Below is a small trained network, with its code and all its weights. Each question gives an input and a class and asks what happens when units are switched off, that is, made to give their printed mean instead of their output.

import numpy as np


def w(rows, s, z=0):
    codes = np.array(rows[::2]) - 128.0
    scale = np.full(codes.shape[1], s)
    scale[-1] = z or s
    return codes * scale


def norm(h):
    return h / np.sqrt((h * h).mean(-1, keepdims=True) + 1e-5)


def f(y):
    return np.maximum(y, 0)


def log_softmax(a):
    a = a - a.max(-1, keepdims=True)
    return a - np.log(np.exp(a).sum(-1, keepdims=True))


def net(x, mask):
    res = np.array(x, float).reshape(1, 6) / 4 @ E
    u = 0
    for l in range(4):
        y = f(norm(res) @ A[l][:, :-1].T + A[l][:, -1])
        res = res + np.where(mask[u : u + 8], y, B[l][:, -1]) @ B[l][:, :-1]
        u += 8
    return log_softmax(norm(res)[-1] @ U[:, :-1].T + U[:, -1])


A, B = {}, {}
E = w([
[138,161,89,99,128,136,137,161,138,114,121],'x0',
[140,140,116,109,123,136,123,129,135,123,136],'x1',
[98,116,183,122,134,164,166,199,153,138,186],'x2',
[108,116,102,119,135,133,140,141,118,145,123],'x3',
[83,93,80,222,99,170,111,123,166,61,135],'x4',
[62,83,151,139,151,2,87,93,114,35,138],'x5',
],0.006)
A[0] = w([
[25,104,134,82,75,33,110,134,121,37,146,57],'L0N1',
[189,59,123,167,248,139,92,75,75,216,134,181],'L0N2',
[144,43,151,55,242,52,158,109,103,9,180,170],'L0N3',
[78,110,75,189,58,172,183,80,211,72,129,136],'L0N4',
[143,148,62,139,196,100,78,15,210,177,2,250],'L0N5',
[178,123,59,233,88,203,177,129,101,177,138,91],'L0N6',
[92,155,185,183,159,97,171,203,248,187,211,72],'L0N7',
[128,88,53,190,105,142,154,91,254,124,160,91],'L0N8',
],0.0037,0.0021)
B[0] = w([
[97,97,144,22,13,119,188,174,134,98,173,225],'L0N1',
[107,241,126,84,102,189,142,190,139,38,88,181],'L0N2',
[71,176,113,33,202,119,81,137,153,131,96,254],'L0N3',
[130,152,56,198,61,250,48,152,212,132,154,213],'L0N4',
[167,121,62,83,99,115,76,149,50,188,25,240],'L0N5',
[141,133,175,118,201,112,107,60,152,154,105,212],'L0N6',
[116,58,143,97,142,124,110,149,3,50,90,193],'L0N7',
[96,87,114,84,198,170,69,150,177,195,119,189],'L0N8',
],0.0045,0.0046)
A[1] = w([
[208,154,157,149,129,142,170,162,4,185,145,6],'L1N1',
[125,139,178,198,115,129,131,116,4,56,184,34],'L1N2',
[211,89,81,178,145,127,107,37,107,100,52,5],'L1N3',
[102,124,172,107,207,174,154,154,152,114,245,157],'L1N4',
[82,80,45,149,92,70,103,152,142,71,181,61],'L1N5',
[224,133,162,60,193,113,211,113,46,158,134,91],'L1N6',
[91,64,75,179,92,105,12,148,169,117,183,106],'L1N7',
[151,97,109,192,152,226,75,130,128,126,113,83],'L1N8',
],0.0042,0.0013)
B[1] = w([
[83,180,147,123,37,198,222,33,189,59,119,199],'L1N1',
[174,131,95,82,104,170,161,69,153,204,139,143],'L1N2',
[155,196,151,155,104,133,134,193,102,119,151,189],'L1N3',
[186,20,206,109,139,77,169,225,198,39,170,231],'L1N4',
[99,210,129,170,35,149,202,43,118,139,116,214],'L1N5',
[4,30,194,136,70,138,127,134,208,55,88,253],'L1N6',
[117,166,124,89,60,214,187,138,113,113,104,241],'L1N7',
[214,116,167,165,174,89,85,119,107,181,112,244],'L1N8',
],0.0044,0.0033)
A[2] = w([
[155,128,176,57,73,156,145,141,170,138,84,120],'L2N1',
[138,69,184,121,163,90,117,129,157,201,217,210],'L2N2',
[138,166,118,164,77,230,193,55,208,140,124,171],'L2N3',
[198,96,126,193,155,156,106,188,117,173,124,98],'L2N4',
[155,140,178,105,102,180,181,145,158,179,55,103],'L2N5',
[217,123,89,141,152,130,118,49,154,253,96,44],'L2N6',
[34,149,160,127,90,100,193,171,182,96,173,253],'L2N7',
[134,101,137,118,205,104,51,155,126,117,107,172],'L2N8',
],0.0054,0.0011)
B[2] = w([
[25,129,93,142,149,122,102,78,112,123,141,247],'L2N1',
[148,206,121,80,152,143,182,214,118,104,108,162],'L2N2',
[119,122,124,89,177,2,149,152,115,132,101,249],'L2N3',
[194,131,83,139,208,132,119,125,81,101,206,182],'L2N4',
[140,100,72,217,50,110,105,129,136,79,163,233],'L2N5',
[86,170,169,147,87,179,82,192,162,118,104,191],'L2N6',
[196,154,151,167,151,155,125,113,150,220,127,254],'L2N7',
[119,157,169,98,141,104,103,174,120,203,146,168],'L2N8',
],0.007,0.0056)
A[3] = w([
[107,165,104,69,80,104,108,121,82,121,69,5],'L3N1',
[129,129,130,12,214,65,116,128,66,160,143,182],'L3N2',
[253,120,95,161,193,171,125,174,84,65,143,119],'L3N3',
[109,167,60,124,102,113,46,109,109,194,112,216],'L3N4',
[157,127,164,66,188,98,108,130,144,172,84,70],'L3N5',
[116,71,198,97,120,89,159,154,192,189,158,41],'L3N6',
[90,94,160,155,143,109,174,187,198,121,218,240],'L3N7',
[127,134,146,118,3,176,178,134,131,98,116,166],'L3N8',
],0.0071,0.0014)
B[3] = w([
[70,29,97,168,164,104,153,73,159,77,194,226],'L3N1',
[166,134,172,143,186,156,109,169,76,208,94,230],'L3N2',
[155,40,139,157,197,140,101,156,21,116,139,196],'L3N3',
[116,132,223,160,73,115,105,129,101,142,101,254],'L3N4',
[102,146,132,118,181,49,121,126,92,176,75,182],'L3N5',
[150,195,97,170,55,139,102,173,219,68,134,206],'L3N6',
[216,163,73,27,166,181,254,96,173,152,204,241],'L3N7',
[140,103,73,123,65,159,152,14,151,26,137,191],'L3N8',
],0.0065,0.0075)
U = w([
[26,95,96,169,36,97,103,56,130,51,88,253],'0',
[160,158,75,75,79,202,210,82,205,89,198,247],'1',
[170,121,136,212,109,175,19,190,50,152,78,178],'2',
[180,38,73,128,246,185,156,176,66,98,206,2],'3',
[59,119,186,98,177,56,56,101,31,191,64,8],'4',
[149,214,172,50,203,103,169,230,159,178,137,14],'5',
],0.013,0.00073)

Each question gives the input, the list of numbers given to net, and the class t.
The units are the neurons (one row each of A and B). Each row of codes is followed by its name. A weight is (code - 128) times the scale printed after its matrix; where a second scale follows, it is the last column's (A, B and U).
mask holds one flag per neuron, layer by layer. A switched-off neuron (its flag False) gives its mean, the last column of its row in B, instead of its output. The means were averaged over made-up inputs and are rounded, as every weight is.
A unit's drop is (log p(t) with every unit on - log p(t) with that unit switched off) / (log p(t) with every unit on - log p(t) with every unit switched off).
most important unit: the unit with the biggest drop
top k neurons: the k neurons with the biggest drops, biggest first
k most important neurons of layer l: the k neurons of layer l with the biggest drops, biggest first
drop when u is switched off: that unit's drop, to one decimal
input [7,-1,-2,-4,0,-8], class 0: top 4 neurons => (L0N4; L1N1; L2N5; L2N7)
input [6,1,-2,-6,-1,8], class 4: most important unit => L0N3
input [6,2,7,-6,7,0], class 3: top 4 neurons => (L3N3; L1N8; L0N1; L1N6)
input [5,8,3,-4,1,-6], class 3: top 2 neurons => (L3N3; L2N4)
input [2,-2,0,-4,6,-1], class 2: 2 most important neurons of layer 3 => (L3N7; L3N1)
input [-2,-4,2,2,6,-7], class 3: top 2 neurons => (L0N5; L2N4)
input [-4,1,1,-2,3,-5], class 3: top 2 neurons => (L0N5; L2N4)
input [0,-8,0,0,0,3], class 4: 2 most important neurons of layer 2 => (L2N5; L2N7)
input [-8,4,8,-5,4,1], class 1: 2 most important neurons of layer 1 => (L1N7; L1N5)
input [-7,7,2,1,4,0], class 3: top 2 neurons => (L1N8; L0N5)
input [7,4,7,-7,1,-1], class 3: top 2 neurons => (L3N3; L0N1)
input [8,7,1,-2,5,-7], class 3: top 2 neurons => (L0N5; L2N4)
input [7,3,4,6,1,8], class 1: top 2 neurons => (L0N1; L2N3)
input [2,-3,-4,-5,0,2], class 4: most important unit => L0N5
input [2,8,0,1,-3,-1], class 0: 2 most important neurons of layer 2 => (L2N1; L2N5)
input [-7,-2,-4,-5,3,0], class 2: top 2 neurons => (L0N1; L1N8)
input [-4,-3,7,-4,-5,0], class 1: top 2 neurons => (L1N1; L2N3)
input [-2,0,4,-8,-2,6], class 5: drop when L0N3 is switched off => 0.1
input [8,1,1,-6,4,3], class 1: drop when L0N5 is switched off => 2.8
input [8,2,-2,-5,-5,1], class 4: top neuron => (L1N7)
input [-3,0,-4,5,0,-8], class 0: drop when L0N4 is switched off => 0.2
